Below is a small trained network, with its code and all its weights. Each question gives an input and a target symbol and asks what happens when units are switched off, that is, made to give their printed mean instead of their output.

import numpy as np


def w(rows, s, z=0):
    codes = np.array(rows[::2]) - 128.0
    scale = np.full(codes.shape[1], s)
    scale[-1] = z or s
    return codes * scale


def f(y):
    return np.maximum(y, 0)


def softmax(a):
    e = np.exp(a - a.max(-1, keepdims=True))
    return e / e.sum(-1, keepdims=True)


def log_softmax(a):
    a = a - a.max(-1, keepdims=True)
    return a - np.log(np.exp(a).sum(-1, keepdims=True))


def net(x, mask):
    ids = ['ΓΘΣΨΩαβεηλμξ'.index(c) for c in x.split()]
    T = len(ids)
    res = E[ids] + P[:T]
    u = 0
    for l in range(2):
        r = res
        for j in range(2):
            rows = slice(3 * j, 3 * j + 3)
            q, k, v = (r @ M[l][rows].T for M in (Q, K, V))
            z = softmax(np.where(np.tri(T) > 0, q @ k.T / 3**0.5, -1e9)) @ v
            o = O[l][rows]
            res = res + np.where(mask[u + j], z, o[:, -1]) @ o[:, :-1]
        u += 2
        y = f(res @ A[l][:, :-1].T + A[l][:, -1])
        res = res + np.where(mask[u : u + 8], y, B[l][:, -1]) @ B[l][:, :-1]
        u += 8
    return log_softmax(res[-1] @ U[:, :-1].T + U[:, -1])


Q, K, V, O, A, B = {}, {}, {}, {}, {}, {}
E = w([
[49,96,80],'Γ',
[159,166,220],'Θ',
[186,179,180],'Σ',
[197,142,76],'Ψ',
[136,75,128],'Ω',
[91,178,111],'α',
[33,119,173],'β',
[136,73,129],'ε',
[135,80,128],'η',
[106,137,61],'λ',
[59,131,251],'μ',
[245,182,129],'ξ',
],0.017)
P = w([
[122,150,112],'0',
[136,112,125],'1',
[135,107,127],'2',
[124,136,113],'3',
[117,160,107],'4',
[113,187,101],'5',
[124,137,112],'6',
[154,49,141],'7',
[117,157,111],'8',
[90,247,79],'9',
[117,161,104],'10',
[158,36,141],'11',
[115,161,107],'12',
],0.013)
Q[0] = w([
[151,192,2],'0.h1',
[169,101,141],'0.h1',
[60,179,15],'0.h1',
[190,134,190],'0.h2',
[77,202,164],'0.h2',
[101,79,162],'0.h2',
],0.012)
K[0] = w([
[178,1,127],'0.h1',
[138,212,32],'0.h1',
[189,25,168],'0.h1',
[184,190,202],'0.h2',
[134,45,186],'0.h2',
[49,182,136],'0.h2',
],0.0092)
V[0] = w([
[46,81,209],'0.h1',
[20,116,34],'0.h1',
[211,27,213],'0.h1',
[142,198,254],'0.h2',
[135,181,194],'0.h2',
[247,184,105],'0.h2',
],0.0068)
O[0] = w([
[94,50,207,118],'0.h1',
[115,91,59,185],'0.h1',
[197,19,135,172],'0.h1',
[140,213,214,7],'0.h2',
[88,205,174,59],'0.h2',
[254,244,64,134],'0.h2',
],0.0065,0.0017)
A[0] = w([
[31,69,125,199],'0.n1',
[190,72,2,174],'0.n2',
[141,38,155,134],'0.n3',
[66,97,54,137],'0.n4',
[231,113,155,253],'0.n5',
[4,180,69,34],'0.n6',
[57,146,161,199],'0.n7',
[204,84,87,129],'0.n8',
],0.0074,0.0051)
B[0] = w([
[63,120,144,221],'0.n1',
[130,137,44,254],'0.n2',
[93,55,85,176],'0.n3',
[154,147,67,193],'0.n4',
[226,134,182,215],'0.n5',
[192,1,160,150],'0.n6',
[79,147,153,169],'0.n7',
[157,134,68,185],'0.n8',
],0.0079,0.009)
Q[1] = w([
[226,86,144],'1.h1',
[235,95,130],'1.h1',
[129,223,139],'1.h1',
[175,173,100],'1.h2',
[165,151,200],'1.h2',
[102,253,144],'1.h2',
],0.0036)
K[1] = w([
[177,197,177],'1.h1',
[131,253,138],'1.h1',
[123,87,163],'1.h1',
[192,111,110],'1.h2',
[96,183,160],'1.h2',
[170,132,165],'1.h2',
],0.0049)
V[1] = w([
[33,107,143],'1.h1',
[190,68,164],'1.h1',
[233,111,91],'1.h1',
[164,73,169],'1.h2',
[108,70,252],'1.h2',
[220,222,213],'1.h2',
],0.0038)
O[1] = w([
[203,55,151,75],'1.h1',
[81,145,168,143],'1.h1',
[84,114,176,217],'1.h1',
[85,143,109,122],'1.h2',
[145,177,4,22],'1.h2',
[102,33,69,1],'1.h2',
],0.0037,0.0047)
A[1] = w([
[138,116,47,110],'1.n1',
[94,57,75,102],'1.n2',
[117,16,150,153],'1.n3',
[118,48,188,254],'1.n4',
[230,111,165,125],'1.n5',
[15,109,35,176],'1.n6',
[98,234,254,47],'1.n7',
[144,99,50,125],'1.n8',
],0.0098,0.0067)
B[1] = w([
[216,37,149,202],'1.n1',
[88,134,81,203],'1.n2',
[91,56,135,196],'1.n3',
[119,96,255,199],'1.n4',
[98,206,113,177],'1.n5',
[72,199,76,248],'1.n6',
[137,15,141,167],'1.n7',
[178,88,110,213],'1.n8',
],0.0088,0.013)
U = w([
[7,130,81,66],'Γ',
[135,106,220,158],'Θ',
[124,189,197,212],'Σ',
[192,118,115,124],'Ψ',
[112,58,144,133],'Ω',
[20,240,129,246],'α',
[1,151,172,113],'β',
[113,53,144,169],'ε',
[104,81,144,70],'η',
[97,150,38,50],'λ',
[75,66,208,35],'μ',
[120,245,117,162],'ξ',
],0.0097,0.012)

Each question gives the input, a string of symbols that net reads in full, and the target symbol t.
The units are the heads (3 rows each of Q, K, V and O) and the neurons (one row each of A and B). Each row of codes is followed by its name. A weight is (code - 128) times the scale printed after its matrix; where a second scale follows, it is the last column's (O, A, B and U).
mask holds one flag per unit, layer by layer, with each layer's heads first. A switched-off unit (its flag False) gives its mean, the last column of its rows in O or B, instead of its output. The means were averaged over made-up inputs and are rounded, as every weight is.
A unit's drop is (log p(t) with every unit on - log p(t) with that unit switched off) / (log p(t) with every unit on - log p(t) with every unit switched off).
The circuit of an input: a set's keep is (log p(t) with only the set's units on - log p(t) with every unit switched off) / (log p(t) with every unit on - log p(t) with every unit switched off). Starting from the 12 units with the biggest drops (on a tie, the unit counted first), units are removed one at a time, each time the one whose removal leaves the highest keep (on an exact tie, the one counted first), for as long as the keep stays at least 0.8.
circuit, biggest first: the units of the circuit, biggest drop first
k most important neurons: the k neurons with the biggest drops, biggest first
k most important neurons of layer l: the k neurons of layer l with the biggest drops, biggest first
heads that matter: for each layer, one digit per head in row order, 1 if its drop is at least 0.15 and else 0, layers parted by /
input α ε Σ Θ α α μ η, target α: circuit, biggest first -> (0.h1, 0.h2, 1.n1)
input Σ ε Ω Ω Ω λ ξ ε Ω Γ β Ω, target Γ: circuit, biggest first -> (0.h1, 1.n6, 0.n5)
input ξ μ ξ ε Ψ Σ ε Ψ Ψ Ψ Ω, target Ψ: heads that matter -> 01 / 01
input β η Σ Ω Γ β ε, target Γ: circuit, biggest first -> (0.h2, 0.h1, 1.n6, 0.n5)
input ε Ψ λ ε Ψ Ψ η, target Ψ: heads that matter -> 11 / 00
input Γ μ Ω ε Γ λ Ψ Ω Ψ Γ, target Γ: circuit, biggest first -> (1.n6, 0.h2, 0.n5, 0.n6)
input Γ ε Σ Ψ λ Ψ Ψ β ε ε λ λ, target λ: circuit, biggest first -> (1.n6, 0.n2, 1.n4, 0.h2)
input ε ε ξ α μ ε ε ε Σ Θ ξ ε, target Θ: circuit, biggest first -> (0.h2, 0.n2, 1.n4)
input Θ η ε, target Θ: most important neuron of layer 0 -> (0.n2)
input Γ α ε ε ε ε ε Γ ε Γ Γ Ω, target Γ: circuit, biggest first -> (0.h1, 1.n6, 0.h2)
input ε Ψ Γ ε Γ Θ Ψ α, target α: heads that matter -> 10 / 00
input Σ α μ ε α α ε ε Γ Θ, target Θ: circuit, biggest first -> (1.n6, 0.n2)
input λ Ψ ε, target λ: circuit, biggest first -> (0.h1, 0.h2, 1.n4, 0.n2)
input Ω Γ Γ ε, target Γ: 3 most important neurons of layer 1 -> (1.n6, 1.n2, 1.n7)
input μ β β η, target β: most important neuron -> (1.n1)
input ε ε ε ε Θ ξ Σ Ω, target ξ: circuit, biggest first -> (0.h2, 0.h1, 1.n5)
input Γ ε Γ Ψ β ε ξ Θ Ω Ω μ α, target α: heads that matter -> 00 / 01
input Ψ Ψ Σ ε Ψ α ε Ω, target α: heads that matter -> 10 / 10
input Ω λ Ω Σ Ψ ξ Ω, target Ψ: heads that matter -> 01 / 00
input λ ε Γ ε Γ Ω ξ Γ ε ε α β α, target β: most important neuron of layer 1 -> (1.n4)
input Γ ε η Ω ε ε λ λ μ λ Ψ Ω, target λ: heads that matter -> 10 / 00
input λ ε β ε Γ β, target β: heads that matter -> 01 / 00
